[-187 -297 -125   66  -74  205  -16 -128   51 -302 -423  563  285  119
 -449  427 -294  131 -171  -10  249  674  -75 -250  383 -174  300  213
 -351 -146 -142 -293 -211 -290  365   66  428 -320   89   74 -400] => j_709
[-215 -210  -45   84 -154  150  -10  -82  113 -403 -406  617  264   58
 -549  463 -448  133 -160   20  216  757  -62 -184  389 -142  339  316
 -410  -53 -216 -263 -263 -287  426   12  404 -287  135   97 -392] => j_12
[-238 -319  -44   95  -85   60 -162 -175    2 -322 -271  621  308  173
 -455  437 -349  109 -265  150  271  664  -83 -329  275 -169  381  300
 -478  -73 -316 -262  -53 -466  392  310  565  -95   48  186 -523] => j_599
[-176 -283 -151  128  -83  150   90 -129   79 -299 -464  649  294   37
 -494  404 -366  125 -215    8  264  698  -65 -205  439 -148  222  239
 -330  -49 -205 -219 -206 -272  300   12  423 -230  150   71 -399] => j_11
[-219 -262   47   66  -99   90  -94 -129    0 -309 -269  517  341  197
 -548  468 -470  115 -280  199  273  662  -23 -316  218 -241  350  359
 -443  117 -374 -248 -221 -405  410  223  527 -222   79  178 -475] => j_12
[-286  -45 -152   60 -387 -291  272  425 -462 -119 -471  627  531 -255
 -298   34  568  152 -430 -222  235 -226 -175 -107  535  437  590   45
 -155 -299  383 -127 -170  -35  255   94  -71   27 -439   32 -119] => j_709
[-374 -286 -107   -2  -37  271 -263  -66 -196 -162 -302  750  383  214
 -619  358 -592  188  -86   85  183  779  -99 -239  338 -124  341  290
 -295   -7 -230 -233 -246 -278  285   41  471 -168  -24   38 -497] => j_709
[-241 -283 -139  174 -112  264   31  -78    8 -360 -486  627  251   80
 -521  461 -484  109 -158   -3  196  656  -59 -238  360 -126  257  222
 -228  -41 -192 -207 -200 -180  349   19  445 -354  137  114 -470] => j_496
[-279  -37 -188    2 -352 -231  186  499 -464  -91 -456  634  479 -226
 -327   66  449  120 -383 -241  247 -283 -199 -153  553  411  615   20
  -75 -169  311 -113 -160 -111  418    1 -140   21 -332  -32 -167] => j_252
[-343   -9 -203   26 -472 -269  163  372 -563 -150 -431  692  675 -318
 -355  203  275   65 -301 -125  353  -10 -175  -35  480  445  727  116
  -45  -56  218   10 -384   77  149   74 -273 -108 -484   15 -117] => j_11
[-438 -180 -360  196 -535 -134   83  363 -479 -164 -557  644  637  -95
 -442  174  258   94 -444 -143  347 -123 -122  -82  571  403  706  -62
  101 -308  326 -213 -249   61   63   76   -4   -8 -275  -22 -188] => j_12
[-393 -146 -300  161 -497 -180  206  439 -480  -73 -574  632  551 -159
 -364   54  322  148 -560  -74  291  -59 -115 -144  573  416  682    1
   49 -306  336 -141 -209   62   46  110   -3    1 -317    1 -217] => j_12
[-382  -26 -173   12 -427 -287  225  299 -509 -213 -445  608  774 -287
 -326  302  268   58 -288 -124  449 -133 -199   41  452  398  695  201
  -94  -96  195   23 -451   56  279  262 -240 -101 -539   48  -29] => j_12
[-318  -27 -159   68 -500 -187  223  340 -537 -224 -441  560  755 -315
 -346  265  382   70 -339 -212  435 -124 -167   32  442  402  633  197
  -59  -36  253  -15 -476   75  205  217 -297  -77 -522   17  -29] => j_11
[-217 -285   51   55  -46   57   19 -157   -9 -253 -306  554  297  121
 -485  452 -348  129 -291  138  200  753  -49 -278  298 -233  345  379
 -497   25 -289 -228 -101 -343  464  229  574 -158   47  172 -446] => j_252
[-481 -159 -312  152 -419 -231  200  382 -517  -83 -512  685  582 -111
 -344   24  219  110 -608  -30  294 -145 -127 -126  509  443  716  -23
   90 -298  300 -162 -206   37  135   53   48    7 -347   32 -219] => j_273
[-296  -10 -166   18 -379 -223  190  456 -424  -85 -380  632  525 -161
 -262   66  643  118 -380 -294  285 -348 -195 -137  549  412  652   40
  -86 -218  344 -163 -149 -103  324   81 -166   32 -386  -15 -145] => j_632
[-401  -23 -158  -12 -446 -242  144  329 -568 -228 -359  624  757 -245
 -375  306  184   -1 -272 -100  425  -79 -167   13  440  376  764  192
  -40 -149  178   20 -443   20  338  241 -245 -101 -511   22 -122] => j_12
[-434    4 -159   58 -415 -189  239  360 -516 -194 -300  638  720 -267
 -337  260  246   10 -276 -189  389 -196 -170  -42  458  407  718  145
  -11  -34  183   12 -373   50  194  209 -301  -66 -512   31  -92] => j_273
[-504 -157 -333  182 -414 -173  134  438 -492 -117 -518  671  574 -140
 -399   85  163  123 -458  -99  281 -167 -181 -140  541  424  739 -114
   72 -321  350 -142 -192   75  118  108   25   27 -376    8 -237] => j_252
[-336  -19 -179   24 -388 -266  266  466 -415  -60 -376  626  606 -228
 -278   14  560   94 -394 -224  269 -367 -160 -124  563  409  610   62
  -70 -207  320 -108 -149  -95  266   55 -196   45 -449   -2 -103] => j_599
[-387 -244  -59  -21    8  240 -168  -92 -144 -128 -275  773  340  252
 -496  316 -543  165 -153   61  282  786 -114 -233  345 -135  407  351
 -326  -38 -292 -234 -214 -303  275   57  508 -183  -32   91 -570] => j_496
[-218 -267  -28   98  -95  144   81 -129   39 -321 -424  598  323   42
 -538  462 -403  148 -263   21  262  808  -44 -214  388 -158  292  247
 -348  -19 -221 -223 -202 -279  379  -36  490 -241   73  115 -423] => j_252
[-248 -256   44   91  -88   92  -19 -111  -20 -290 -281  540  315  104
 -503  357 -380  107 -292  204  235  708  -44 -285  286 -260  290  343
 -447    1 -298 -237 -168 -394  367  275  516 -132   -8  158 -417] => j_709
[-499 -164 -366  238 -435 -198  110  361 -464  -12 -443  692  602  -84
 -396  111  220  120 -472 -126  264 -149 -187 -112  521  423  710 -118
  109 -287  341 -185 -189   54  -10  116   41   28 -351   -6 -250] => j_252
[-320  -56 -191  -22 -389 -250  235  447 -391  -93 -431  545  458 -115
 -301  119  557   75 -472 -290  187 -250 -243 -182  527  432  704   40
  -53 -194  361 -154 -206  -53  351  -20 -126  -27 -419    8 -189] => j_252
[-463 -216 -417  205 -529 -134  169  430 -490 -121 -702  621  548 -193
 -437   93  144  167 -491 -113  292  -52 -149 -140  549  413  654  -42
   84 -286  312 -178 -234   93   27   93   -7   11 -264  -34 -241] => j_11
[-483 -206 -372  216 -512 -192  159  385 -487  -85 -587  655  524 -146
 -405   90  254  134 -510  -89  267  -50 -168 -149  529  439  709  -90
   84 -281  369 -210 -192  117   27   68   23    6 -287   -6 -201] => j_273
[-183 -290  -80   50 -121   10 -104 -144    8 -327 -358  617  311  149
 -548  457 -351  156 -251  167  207  745    8 -287  327 -188  321  370
 -455   63 -344 -253 -145 -439  393  206  514 -105  131  135 -489] => j_632
[-253 -234 -103  101  -57  163   26 -205   53 -343 -425  683  284  164
 -516  488 -445   78 -181    0  165  836 -107 -193  377 -145  382  247
 -321  -57 -210 -242 -250 -173  461  -15  498 -337   80  145 -436] => j_252
[-500 -171 -363  203 -460 -172  196  368 -483 -159 -559  626  531 -104
 -404  116  281  138 -530 -130  242 -165 -157 -176  555  413  694 -112
  107 -382  380 -188 -216   72   89   93   33   25 -329   42 -206] => j_709
[-291  -49 -154   13 -398 -212  191  456 -408  -95 -336  580  544 -242
 -258   80  563   63 -362 -301  202 -423 -224 -172  516  456  627   -7
  -39 -264  414 -132 -159  -69  393   -4 -174  -50 -393   13  -83] => j_599
[-284  -55 -161    2 -402 -297  154  408 -446  -27 -368  678  523 -152
 -314   49  564  107 -377 -189  179 -228 -186  -93  493  433  658   77
 -108 -200  349 -171 -122  -74  340   -9  -70  -19 -328  -11 -184] => j_599
[-525 -214 -364  226 -476 -170  163  378 -431 -117 -575  605  572 -132
 -375   98  253  177 -477 -152  291 -199 -179 -126  537  433  633 -113
  116 -314  405 -242 -180   77   74   22   61   -9 -294   28 -162] => j_12
[-409 -246  -67  -62    0  261 -205  -60 -154 -156 -323  772  314  214
 -511  341 -533  160  -85   49  206  789 -132 -262  331  -89  457  346
 -350   -7 -221 -248 -232 -197  414   56  435 -234  -79   64 -463] => j_273
[-295 -257  -65  158  -25  283   52 -121   50 -309 -411  675  264  143
 -508  431 -447   72 -138    2  196  731 -109 -258  377 -171  335  161
 -284  -24 -201 -217 -152 -147  444   27  483 -325  112  102 -424] => j_273
[-143 -287   53   67  -73   66 -106 -163  -23 -406 -329  492  285  104
 -463  527 -352  188 -289   89  298  656  -48 -330  251 -168  363  280
 -478   48 -277 -325 -216 -422  490  266  513 -232   56  186 -414] => j_709
[-385 -280  -85  -45  -15  276 -200 -134 -160  -69 -335  737  368  297
 -553  332 -503  162 -151  122  186  899 -143 -203  347 -188  359  297
 -283  -54 -222 -215 -293 -264  285  -15  539 -246  -33   23 -467] => j_599
[-172 -257   -1   25  -80  -50 -166 -196  -23 -378 -331  556  315  139
 -465  462 -449   96 -211  127  293  728  -93 -294  314 -200  383  303
 -502   -8 -333 -310 -218 -450  434  249  476 -172   27  189 -462] => j_599
[-222 -242   16  154 -143   42  -13 -158   20 -369 -391  556  300   42
 -543  475 -457  198 -266  136  218  770  -18 -293  220 -179  288  327
 -450   23 -287 -219 -270 -320  436  218  526 -242   43  228 -446] => j_496
[-254  -20 -207    0 -355 -236  276  419 -463  -80 -389  584  524 -169
 -263   80  535   96 -474 -222  233 -315 -173 -136  549  395  623  103
  -62 -239  323  -75 -192  -96  285   -2 -204  -39 -347   27 -197] => j_496
[-221 -270    2  181 -141   64 -100 -150   -9 -439 -257  499  331  149
 -525  423 -475  119 -249  110  333  692  -61 -283  207 -229  254  294
 -422   30 -296 -312 -285 -446  355  299  447 -137    4  188 -478] => j_599
[-477 -154 -323  126 -481 -262  137  420 -519  -37 -547  689  537 -108
 -403   74  256  132 -523  -28  218  -59 -152 -129  577  436  720  -32
  104 -253  312 -166 -176   52    3   17   30    9 -343  -10 -232] => j_12
[-466  -37 -147    9 -374 -143  229  408 -615 -136 -365  667  778 -300
 -305  234  202   61 -281 -137  432 -127 -141  -43  489  413  724  218
  -35  -82  189   99 -374  136  200  286 -249  -50 -632   36  -33] => j_632
[-367  -27 -173   70 -474 -214  212  355 -569 -182 -355  628  801 -329
 -387  281  160   27 -316 -124  437  -35 -144   28  442  388  687  166
   -5  -45  160   72 -453   41  185  207 -271  -72 -516    8 -101] => j_252
[-254 -259  -49  137 -117  134  -10  -98   42 -309 -404  608  268   53
 -566  445 -469   50 -201   73  245  830  -94 -214  373 -175  349  183
 -362  -15 -232 -241 -161 -280  425  -30  439 -270  108   66 -418] => j_273
[-292  -55 -205   61 -368 -229  267  486 -467  -50 -329  590  471 -206
 -257   33  465   74 -494 -175  220 -302 -172 -180  538  379  575   94
  -33 -212  284  -51 -128 -152  252   58 -185   23 -358    5 -190] => j_496
[-347  -25 -208  -17 -355 -341  213  451 -420  -67 -351  627  466 -170
 -301   70  469  104 -451 -244  171 -373 -184 -213  533  463  602    2
   15 -235  362 -107 -227 -104  340 -111 -144   -5 -392   43 -147] => j_632
[-184 -243   -8   96  -91   88 -102 -204    3 -384 -348  587  283  149
 -492  519 -269  170 -233   52  223  694  -20 -281  321 -180  308  332
 -449   22 -248 -295 -213 -353  445  248  524 -172   82  192 -399] => j_632
[-204 -235  -36  136  -54  167   49  -66   20 -259 -463  647  263   38
 -510  361 -392  119 -269   28  305  856 -101 -239  443 -140  326  169
 -365  -14 -214 -245 -176 -255  361  -69  447 -271   -5   86 -384] => j_496
[-230 -240  -33   92  -75  169  -14 -168   46 -265 -379  610  292   86
 -553  457 -321  101 -168   51  281  783  -63 -183  382 -210  277  216
 -369  -30 -186 -259 -229 -287  379   12  502 -264  110   84 -380] => j_709
[-410  -83 -242   65 -389 -140  223  396 -526 -202 -409  676  726 -292
 -402  231  173   90 -246 -146  474 -181 -151  -83  465  411  678   49
  -31 -125  223   53 -362   77  218  151 -232  -56 -446   17 -109] => j_709
[-320   14 -119   -4 -311 -268  162  507 -469  -75 -332  641  430 -226
 -192   64  469   56 -347 -272  172 -365 -249 -161  532  470  663   55
  -82 -243  357 -111 -155  -56  349   99 -170  -67 -506   12 -104] => j_632
[-318  -69 -261   40 -370 -191  217  408 -476 -120 -444  663  601 -111
 -335   60  531  108 -459 -186  290 -229 -164 -122  592  380  670   53
  -92 -290  320  -61 -134  -82  355   50 -147   98 -314    5 -203] => j_599
[-310  -24 -145   50 -338 -302  212  471 -459  -70 -369  585  469 -232
 -334   95  396   55 -458 -135  162 -215 -167 -191  505  419  623   10
  -80 -145  315  -38 -150  -79  323    8 -145  -32 -404   20 -193] => j_273
[-435 -166 -337  171 -410 -225  150  380 -491  -42 -520  664  549  -78
 -373   82  257  165 -551 -131  269 -115 -152 -148  566  441  706 -101
  106 -309  355 -245 -215   36   46   51   46    2 -338  -15 -234] => j_632
[-435 -215 -345  111 -481 -204  200  344 -524 -140 -645  662  567 -138
 -349  119  340  179 -489 -123  302  -31 -173  -77  580  411  732    6
   42 -264  321 -220 -199   76  106  103   42   26 -261  -28 -200] => j_11
[-380   -1 -176  -13 -440 -196  186  372 -594 -140 -397  667  739 -297
 -371  284  258   91 -276 -131  369 -102 -136  -58  479  401  702  183
  -23  -46  192   85 -410  101  218  135 -317  -99 -521   29  -44] => j_632
[-224 -233  -87  139  -99  191  -18  -99  -13 -348 -461  630  275   95
 -501  411 -529  121 -170   28  188  841  -84 -179  362 -145  325  180
 -255  -47 -198 -265 -267 -231  335   -7  484 -375  108   87 -494] => j_252
[-487 -158 -343  112 -467 -122  246  434 -538  -76 -621  649  596 -122
 -415   96  268  166 -538  -88  332 -118 -105 -158  572  387  761   -9
   90 -316  280 -118 -211   73  108   75  -10   10 -314  -11 -260] => j_496
[-479 -159 -331  226 -506 -164  129  431 -551 -128 -578  673  569 -209
 -417  101  187  151 -467  -98  273 -126 -178 -116  553  437  703 -102
   97 -314  374 -144 -213  128   95   38  -26  -14 -339   14 -152] => j_496
[-502 -169 -361  158 -445 -240  166  378 -439  -19 -400  685  537 -110
 -402  103  293  134 -499  -57  184 -119  -97 -170  546  406  664  -77
  160 -273  342 -130 -163   -6   13  -59   13   -4 -306    9 -261] => j_496
[-189 -289   42   73  -49   72 -110 -174   19 -363 -265  549  318  142
 -433  457 -376  133 -262   93  266  688  -59 -300  271 -201  374  332
 -519   12 -338 -296 -134 -465  433  296  567 -167   64  175 -483] => j_11
[-260 -311  -44   79  -88  102 -106 -177  -26 -378 -408  598  289  144
 -511  460 -360  249 -186   86  152  723  -45 -339  282 -158  306  312
 -477  -17 -225 -281 -170 -293  404  212  564 -181   45  221 -416] => j_709
[-215 -279   22   57 -109   49   18 -145    5 -311 -377  590  299   34
 -458  476 -269  164 -261   84  198  695  -35 -313  320 -137  353  357
 -474   43 -279 -235 -110 -327  459  258  508 -160   62  167 -384] => j_273
[-332 -295  -73   29  -50  220 -175  -69 -108 -139 -318  742  356  204
 -566  296 -603  173 -143  117  233  822  -99 -256  305 -164  349  302
 -349  -13 -306 -259 -140 -308  303   -2  530 -185   61   67 -547] => j_632
[-383 -295 -155   31   -4  240 -251 -126 -136 -111 -267  790  335  293
 -596  335 -575  127  -76   96  247  888 -137 -222  347 -158  337  282
 -358  -81 -217 -203 -202 -271  283  -54  505 -177   32   66 -530] => j_12
[-359 -305  -69  -66  -31  223 -261 -119 -209 -104 -243  769  470  226
 -517  355 -459  188  -68   99  210  835  -62 -216  295 -105  358  386
 -341   18 -261 -188 -213 -309  273   91  509 -188  -91   63 -504] => j_599
[-395    2 -173  -26 -391 -308  219  335 -528 -164 -356  633  708 -226
 -364  263  195   29 -364  -60  373 -129 -176   -9  408  411  755  147
   12  -87  173    5 -448    3  248  139 -222 -136 -524   24 -170] => j_632
[-215 -233  -71   86  -78  164  -27 -126    8 -337 -400  667  364   80
 -452  429 -420   65 -146    0  299  669  -67 -216  406 -151  300  241
 -292  -48 -265 -204 -160 -260  395   -9  393 -284   58  137 -422] => j_632
[-230 -244  -45   85 -112  218   15  -52   -4 -341 -422  624  354   20
 -533  430 -374  156 -137   -3  270  652  -66 -279  396 -124  321  176
 -330   30 -200 -193 -232 -211  363   -4  390 -275   60  110 -320] => j_709
[-422  -26 -199  -23 -412 -239  145  387 -656 -150 -427  650  688 -214
 -370  207  189   36 -315  -66  364  -43 -165  -41  472  402  802  167
  -44  -79  194   -4 -410   90  205  150 -222 -116 -558   29 -125] => j_496
[-212 -263   12   62 -131  167  -37  -84   27 -348 -356  521  313   89
 -491  458 -320  132 -202   22  284  771  -28 -247  345 -172  342  287
 -420  -16 -167 -256 -247 -271  475   -1  429 -317   45  129 -322] => j_12
[-194 -288   82   70 -122  -49  -75 -174  -43 -383 -428  455  205   56
 -479  529 -318  149 -288  162  196  758  -44 -261  274 -230  308  362
 -528  -12 -231 -282 -185 -365  540  266  594 -223   34  211 -373] => j_496
[-222 -227   36  150  -66   69 -122 -216    5 -407 -277  577  335  126
 -425  490 -352  132 -313   65  267  624  -50 -322  290 -133  371  271
 -442  -43 -264 -293 -178 -373  383  340  507 -158  -27  253 -456] => j_273
[-443 -219 -384  150 -470 -130  169  353 -458 -135 -600  618  666  -59
 -430  152  260  157 -518 -125  264 -121  -99 -132  595  379  747  -40
   83 -345  328 -217 -168   88  133   55   15   12 -265  -11 -229] => j_632
[-371 -330 -120   -4  -63  292 -259 -105  -90 -153 -323  739  373  234
 -599  421 -593  174  -61   46  165  855 -133 -221  303 -120  390  292
 -291   15 -223 -261 -258 -228  335    9  536 -247    8   27 -495] => j_252
[-381 -295 -125   39   16  299 -199 -111  -40 -128 -323  731  373  242
 -563  351 -531  208 -106   57  221  873 -106 -233  308 -151  299  300
 -341  -22 -158 -188 -304 -192  361   38  504 -218  -85   80 -466] => j_252
[-384    5 -187    1 -428 -162  231  376 -541 -175 -367  716  840 -343
 -389  277  140   47 -228 -181  429 -188 -155   18  504  432  711  212
  -45  -52  143  112 -400  109  154  144 -334  -55 -529   25  -74] => j_252
[-542 -161 -354  152 -436 -147  183  439 -458 -134 -507  659  548  -99
 -414   81  194  163 -505  -90  205 -174 -151 -192  584  430  704  -57
  111 -338  364 -135 -179   71   66   17  -14   39 -348   32 -229] => j_12
[-351 -309  -80  -55  -16  250 -290 -179 -166 -185 -276  779  396  225
 -543  467 -507  213  -58   38  188  760 -104 -225  317  -71  413  325
 -325   -4 -269 -293 -166 -321  270   95  573 -200   38   77 -560] => j_709
